Below are the code and all the weights of a small trained network. Each question names an input and a class and asks about switching units off, where a switched-off unit gives its printed mean instead of its output.

import numpy as np


def w(rows, s, z=0):
    codes = np.array(rows[::2]) - 128.0
    scale = np.full(codes.shape[1], s)
    scale[-1] = z or s
    return codes * scale


def f(y):
    return y / 2 * (1 + np.tanh(0.7978845608 * (y + 0.044715 * y**3)))


def log_softmax(a):
    a = a - a.max(-1, keepdims=True)
    return a - np.log(np.exp(a).sum(-1, keepdims=True))


def net(x, mask):
    res = np.array(x, float).reshape(1, 4) / 4 @ E
    y = f(res @ A[0][:, :-1].T + A[0][:, -1])
    res = res + np.where(mask, y, B[0][:, -1]) @ B[0][:, :-1]
    return log_softmax(res[-1] @ U[:, :-1].T + U[:, -1])


A, B = {}, {}
E = w([
[128,127,128],'x0',
[65,49,71],'x1',
[41,254,76],'x2',
[200,141,24],'x3',
],0.0091)
A[0] = w([
[206,174,158,66],'n1',
[84,165,92,129],'n2',
[206,67,185,92],'n3',
[101,135,182,24],'n4',
[131,156,92,144],'n5',
[49,71,124,114],'n6',
[181,145,60,77],'n7',
[109,195,102,129],'n8',
[125,132,127,101],'n9',
[176,174,155,83],'n10',
[158,166,144,75],'n11',
[178,136,72,134],'n12',
[93,52,8,71],'n13',
[117,85,86,68],'n14',
[86,191,111,137],'n15',
[178,177,188,64],'n16',
[99,99,205,151],'n17',
[171,137,77,107],'n18',
[104,155,115,80],'n19',
[87,59,94,93],'n20',
[172,31,145,135],'n21',
[112,128,139,85],'n22',
[48,65,107,54],'n23',
[155,87,131,192],'n24',
[89,164,105,135],'n25',
[173,135,63,105],'n26',
[138,128,115,164],'n27',
[149,87,171,173],'n28',
[120,117,130,144],'n29',
[173,106,132,124],'n30',
[80,162,103,131],'n31',
[69,126,228,119],'n32',
[197,110,65,111],'n33',
[48,196,82,113],'n34',
[83,102,95,4],'n35',
[185,171,155,90],'n36',
[198,207,175,92],'n37',
[179,142,178,92],'n38',
[74,120,197,114],'n39',
[191,75,117,110],'n40',
[155,156,154,93],'n41',
[149,115,149,220],'n42',
[148,154,165,57],'n43',
[155,130,101,125],'n44',
[202,148,71,101],'n45',
[153,103,128,134],'n46',
],0.015,0.0024)
B[0] = w([
[113,70,63,181],'n1',
[189,124,180,188],'n2',
[211,124,213,247],'n3',
[80,170,107,155],'n4',
[130,144,164,159],'n5',
[85,102,52,192],'n6',
[42,195,115,189],'n7',
[191,109,191,195],'n8',
[128,124,130,126],'n9',
[117,65,78,163],'n10',
[123,86,106,147],'n11',
[65,193,115,185],'n12',
[86,46,16,231],'n13',
[117,97,105,162],'n14',
[204,127,191,201],'n15',
[113,51,47,177],'n16',
[94,215,141,196],'n17',
[68,181,112,174],'n18',
[157,124,158,151],'n19',
[132,62,72,187],'n20',
[232,120,214,252],'n21',
[121,139,119,129],'n22',
[101,60,39,191],'n23',
[171,125,170,184],'n24',
[181,129,178,178],'n25',
[48,190,122,185],'n26',
[123,140,134,137],'n27',
[176,143,174,194],'n28',
[131,130,125,134],'n29',
[146,128,169,171],'n30',
[187,134,173,183],'n31',
[6,237,93,214],'n32',
[89,208,150,205],'n33',
[222,122,226,236],'n34',
[138,83,101,151],'n35',
[112,69,75,168],'n36',
[127,33,40,196],'n37',
[133,102,108,171],'n38',
[30,208,106,190],'n39',
[197,142,199,211],'n40',
[123,94,93,145],'n41',
[146,132,143,161],'n42',
[114,104,84,143],'n43',
[111,155,126,149],'n44',
[46,195,115,198],'n45',
[150,127,156,158],'n46',
],0.023,0.011)
U = w([
[208,139,180,93],'0',
[46,255,88,233],'1',
[129,17,2,1],'2',
],0.0093,0.00092)

Each question gives the input, the list of numbers given to net, and the class t.
The units are the neurons (one row each of A and B). Each row of codes is followed by its name. A weight is (code - 128) times the scale printed after its matrix; where a second scale follows, it is the last column's (A, B and U).
mask holds one flag per neuron, in row order. A switched-off neuron (its flag False) gives its mean, the last column of its row in B, instead of its output. The means were averaged over made-up inputs and are rounded, as every weight is.
A unit's drop is (log p(t) with every unit on - log p(t) with that unit switched off) / (log p(t) with every unit on - log p(t) with every unit switched off).
The circuit of an input: a set's keep is (log p(t) with only the set's units on - log p(t) with every unit switched off) / (log p(t) with every unit on - log p(t) with every unit switched off). Starting from the 12 units with the biggest drops (on a tie, the unit counted first), units are removed one at a time, each time the one whose removal leaves the highest keep (on an exact tie, the one counted first), for as long as the keep stays at least 0.8.
circuit, biggest first: the units of the circuit, biggest drop first
k most important neurons: the k neurons with the biggest drops, biggest first
drop when u is switched off: that unit's drop, to one decimal
input [7,-7,-3,7], class 1: 3 most important neurons -> n45, n33, n7
input [-5,7,-5,8], class 1: circuit, biggest first -> n33
input [7,6,8,-8], class 0: 2 most important neurons -> n34, n15
input [5,7,-6,1], class 2: 3 most important neurons -> n13, n23, n20
input [-3,2,-1,-2], class 1: 2 most important neurons -> n37, n13
input [5,0,-5,-6], class 1: 2 most important neurons -> n32, n39
input [-8,-7,-7,8], class 1: 3 most important neurons -> n45, n7, n33
input [-1,-2,-1,0], class 2: 2 most important neurons -> n34, n21
input [-1,-4,1,4], class 1: 2 most important neurons -> n13, n45
input [1,5,-4,2], class 2: 2 most important neurons -> n13, n34
input [-3,-7,-5,-7], class 1: 4 most important neurons -> n32, n17, n39, n13
input [-6,-1,8,-7], class 0: drop when n34 is switched off -> 2.0
input [-3,7,4,5], class 2: drop when n13 is switched off -> 1.3
input [3,-8,6,0], class 2: circuit, biggest first -> n37
input [4,-5,4,-3], class 2: drop when n3 is switched off -> 0.2
